Below is a small trained network, with its code and all its weights. Each question gives an input and a class and asks what happens when units are switched off, that is, made to give their printed mean instead of their output.

import numpy as np


def w(rows, s, z=0):
    codes = np.array(rows[::2]) - 128.0
    scale = np.full(codes.shape[1], s)
    scale[-1] = z or s
    return codes * scale


def norm(h):
    return h / np.sqrt((h * h).mean(-1, keepdims=True) + 1e-5)


def f(y):
    return np.maximum(y, 0)


def log_softmax(a):
    a = a - a.max(-1, keepdims=True)
    return a - np.log(np.exp(a).sum(-1, keepdims=True))


def net(x, mask):
    res = np.array(x, float).reshape(1, 2) / 4 @ E
    u = 0
    for l in range(4):
        y = f(norm(res) @ A[l][:, :-1].T + A[l][:, -1])
        res = res + np.where(mask[u : u + 5], y, B[l][:, -1]) @ B[l][:, :-1]
        u += 5
    return log_softmax(norm(res)[-1] @ U[:, :-1].T + U[:, -1])


A, B = {}, {}
E = w([
[130,2,105,176],'x0',
[97,96,86,206],'x1',
],0.0089)
A[0] = w([
[29,229,172,221,55],'0.n0',
[156,173,233,121,255],'0.n1',
[86,139,2,211,17],'0.n2',
[188,123,178,23,216],'0.n3',
[139,39,207,159,61],'0.n4',
],0.0063,0.00058)
B[0] = w([
[255,85,90,223,240],'0.n0',
[114,65,197,79,231],'0.n1',
[67,114,145,32,246],'0.n2',
[107,102,147,56,255],'0.n3',
[134,140,85,97,217],'0.n4',
],0.0074,0.0039)
A[1] = w([
[21,143,81,241,10],'1.n0',
[113,80,178,116,12],'1.n1',
[56,60,127,150,164],'1.n2',
[160,253,7,136,119],'1.n3',
[146,223,177,179,224],'1.n4',
],0.0071,0.0012)
B[1] = w([
[162,168,145,60,197],'1.n0',
[229,250,191,162,180],'1.n1',
[35,187,46,173,253],'1.n2',
[243,2,214,140,198],'1.n3',
[119,45,100,206,202],'1.n4',
],0.0062,0.0035)
A[2] = w([
[180,149,90,124,209],'2.n0',
[92,138,244,110,249],'2.n1',
[102,74,181,109,211],'2.n2',
[233,213,151,158,190],'2.n3',
[1,142,51,247,146],'2.n4',
],0.0089,0.0019)
B[2] = w([
[140,49,253,171,160],'2.n0',
[12,219,59,25,213],'2.n1',
[23,237,157,90,184],'2.n2',
[86,10,165,154,196],'2.n3',
[122,127,63,190,254],'2.n4',
],0.007,0.0066)
A[3] = w([
[103,70,141,172,251],'3.n0',
[154,116,139,232,162],'3.n1',
[91,23,165,40,80],'3.n2',
[131,100,87,2,244],'3.n3',
[112,83,138,144,75],'3.n4',
],0.0091,0.0024)
B[3] = w([
[36,236,125,131,232],'3.n0',
[20,85,42,36,215],'3.n1',
[244,193,170,133,225],'3.n2',
[193,99,2,240,254],'3.n3',
[237,205,129,113,160],'3.n4',
],0.0051,0.0061)
U = w([
[54,145,193,171,1],'0',
[160,11,173,217,167],'1',
[58,110,15,200,186],'2',
[95,102,148,123,24],'3',
[128,220,105,18,161],'4',
[232,160,76,167,136],'5',
[170,154,252,135,94],'6',
],0.015,0.0078)

Each question gives the input, the list of numbers given to net, and the class t.
The units are the neurons (one row each of A and B). Each row of codes is followed by its name. A weight is (code - 128) times the scale printed after its matrix; where a second scale follows, it is the last column's (A, B and U).
mask holds one flag per neuron, layer by layer. A switched-off neuron (its flag False) gives its mean, the last column of its row in B, instead of its output. The means were averaged over made-up inputs and are rounded, as every weight is.
A unit's drop is (log p(t) with every unit on - log p(t) with that unit switched off) / (log p(t) with every unit on - log p(t) with every unit switched off).
most important unit: the unit with the biggest drop
k most important neurons: the k neurons with the biggest drops, biggest first
top k neurons in layer l: the k neurons of layer l with the biggest drops, biggest first
drop of u: that unit's drop, to one decimal
input [-7,0], class 6: most important unit	0.n0
input [6,-8], class 4: top 3 neurons in layer 2	[2.n2, 2.n4, 2.n1]
input [8,-5], class 5: 2 most important neurons	[3.n2, 2.n4]
input [-6,8], class 1: 2 most important neurons	[0.n0, 1.n3]
input [-4,5], class 1: 2 most important neurons	[0.n0, 1.n3]
input [7,-8], class 5: 3 most important neurons	[3.n3, 0.n2, 0.n4]
input [-7,2], class 1: 3 most important neurons	[0.n0, 0.n2, 1.n4]
input [3,-2], class 5: 2 most important neurons	[0.n4, 2.n4]
input [8,-8], class 5: 2 most important neurons	[3.n3, 3.n2]
input [-2,0], class 6: 2 most important neurons	[0.n0, 0.n1]
input [-1,2], class 1: top 4 neurons in layer 2	[2.n1, 2.n0, 2.n2, 2.n4]
input [-4,8], class 1: 3 most important neurons	[0.n0, 1.n3, 1.n0]
input [8,-6], class 5: top 2 neurons in layer 3	[3.n2, 3.n3]
input [-1,0], class 6: drop of 0.n1	0.1
input [-8,7], class 1: drop of 0.n0	0.5
input [7,-5], class 5: most important unit	3.n2
input [-7,4], class 1: drop of 0.n0	0.4
